Below is a small trained network, with its code and all its weights. Each question gives an input and a target symbol and asks what happens when units are switched off, that is, made to give their printed mean instead of their output.

import numpy as np


def w(rows, s, z=0):
    codes = np.array(rows[::2]) - 128.0
    scale = np.full(codes.shape[1], s)
    scale[-1] = z or s
    return codes * scale


def f(y):
    return np.maximum(y, 0)


def softmax(a):
    e = np.exp(a - a.max(-1, keepdims=True))
    return e / e.sum(-1, keepdims=True)


def log_softmax(a):
    a = a - a.max(-1, keepdims=True)
    return a - np.log(np.exp(a).sum(-1, keepdims=True))


def net(x, mask):
    ids = ['αεζλμξφψ'.index(c) for c in x.split()]
    T = len(ids)
    res = E[ids] + P[:T]
    r = res
    for j in range(2):
        rows = slice(2 * j, 2 * j + 2)
        q, k, v = (r @ M[0][rows].T for M in (Q, K, V))
        z = softmax(np.where(np.tri(T) > 0, q @ k.T / 2**0.5, -1e9)) @ v
        o = O[0][rows]
        res = res + np.where(mask[j], z, o[:, -1]) @ o[:, :-1]
    y = f(res @ A[0][:, :-1].T + A[0][:, -1])
    res = res + np.where(mask[2:10], y, B[0][:, -1]) @ B[0][:, :-1]
    return log_softmax(res[-1] @ U[:, :-1].T + U[:, -1])


Q, K, V, O, A, B = {}, {}, {}, {}, {}, {}
E = w([
[106,160,117,86,138],'α',
[208,117,105,167,134],'ε',
[154,216,74,169,192],'ζ',
[138,163,110,144,65],'λ',
[117,81,117,188,220],'μ',
[185,171,197,58,155],'ξ',
[147,110,8,61,114],'φ',
[155,143,106,155,86],'ψ',
],0.018)
P = w([
[178,180,160,193,87],'0',
[139,94,87,108,184],'1',
[148,128,129,153,128],'2',
[31,189,129,77,62],'3',
[110,150,152,101,122],'4',
[91,156,158,107,124],'5',
[196,85,155,107,254],'6',
[48,209,158,91,78],'7',
[118,132,176,130,132],'8',
[131,143,174,124,154],'9',
[154,121,163,109,202],'10',
[121,144,166,130,129],'11',
],0.0068)
Q[0] = w([
[246,148,126,162,94],'H1',
[146,202,182,130,240],'H1',
[254,197,71,201,75],'H2',
[75,180,105,143,102],'H2',
],0.0063)
K[0] = w([
[34,83,70,117,119],'H1',
[138,177,202,131,175],'H1',
[164,200,239,96,254],'H2',
[232,105,7,160,101],'H2',
],0.0057)
V[0] = w([
[90,244,246,189,61],'H1',
[247,151,232,61,175],'H1',
[89,83,184,2,102],'H2',
[186,39,124,249,44],'H2',
],0.0058)
O[0] = w([
[201,254,146,156,74,107],'H1',
[62,125,173,6,84,253],'H1',
[116,104,91,187,22,92],'H2',
[229,78,213,191,140,52],'H2',
],0.0074,0.0046)
A[0] = w([
[112,47,93,83,214,234],'N1',
[86,184,167,30,108,252],'N2',
[135,110,34,63,81,113],'N3',
[112,223,77,166,139,81],'N4',
[120,179,204,123,254,147],'N5',
[210,205,136,161,182,204],'N6',
[19,152,143,143,160,106],'N7',
[161,181,18,90,199,157],'N8',
],0.0066,0.0026)
B[0] = w([
[105,186,125,194,79,205],'N1',
[174,31,141,182,138,255],'N2',
[203,44,169,215,91,175],'N3',
[133,203,96,38,110,151],'N4',
[87,70,135,133,123,214],'N5',
[116,109,186,67,194,175],'N6',
[77,71,183,128,154,153],'N7',
[73,175,108,99,2,197],'N8',
],0.0086,0.0095)
U = w([
[72,158,109,11,143,68],'α',
[189,33,147,26,168,138],'ε',
[129,142,119,71,148,23],'ζ',
[165,184,151,110,168,26],'λ',
[173,131,97,118,182,199],'μ',
[124,92,102,124,82,44],'ξ',
[51,110,158,188,182,252],'φ',
[164,161,151,123,173,145],'ψ',
],0.011,0.0022)

Each question gives the input, a string of symbols that net reads in full, and the target symbol t.
The units are the heads (2 rows each of Q, K, V and O) and the neurons (one row each of A and B). Each row of codes is followed by its name. A weight is (code - 128) times the scale printed after its matrix; where a second scale follows, it is the last column's (O, A, B and U).
mask holds one flag per unit, heads first, then neurons. A switched-off unit (its flag False) gives its mean, the last column of its rows in O or B, instead of its output. The means were averaged over made-up inputs and are rounded, as every weight is.
A unit's drop is (log p(t) with every unit on - log p(t) with that unit switched off) / (log p(t) with every unit on - log p(t) with every unit switched off).
The circuit of an input: a set's keep is (log p(t) with only the set's units on - log p(t) with every unit switched off) / (log p(t) with every unit on - log p(t) with every unit switched off). Starting from all 10 units, units are removed one at a time, each time the one whose removal leaves the highest keep (on an exact tie, the one counted first), for as long as the keep stays at least 0.8.
circuit, biggest first: the units of the circuit, biggest drop first
most important unit: the unit with the biggest drop
k most important neurons: the k neurons with the biggest drops, biggest first
which heads matter: for each layer, one digit per head in row order, 1 if its drop is at least 0.15 and else 0, layers parted by /
drop of u: that unit's drop, to one decimal
input μ φ ε, target φ: circuit, biggest first => H1; N1
input μ ε ψ, target ε: most important unit => H2
input λ φ μ μ ξ λ λ φ, target ξ: circuit, biggest first => N3; N8
input μ α ξ ζ ξ α, target ε: circuit, biggest first => N2; H1; N1
input ξ μ ξ ψ φ ξ μ ξ, target ε: which heads matter => 00
input ξ φ μ ζ μ φ μ ξ φ, target ξ: circuit, biggest first => N3; N8; N1
input φ α ε μ μ α, target φ: which heads matter => 10
input ξ ζ φ ξ μ μ μ ζ ζ, target α: which heads matter => 00
input ξ φ ζ ξ α α, target ε: 4 most important neurons => N2; N1; N3; N7
input φ ψ ξ ξ ξ μ μ ξ ξ ζ ζ, target α: drop of N4 => 0.1
input μ ε μ α, target φ: drop of H2 => 0.1
input α ε ζ μ ξ ξ ε, target ξ: drop of N3 => 0.1
input μ ξ ζ φ λ ξ ε, target ξ: drop of N4 => 0.0
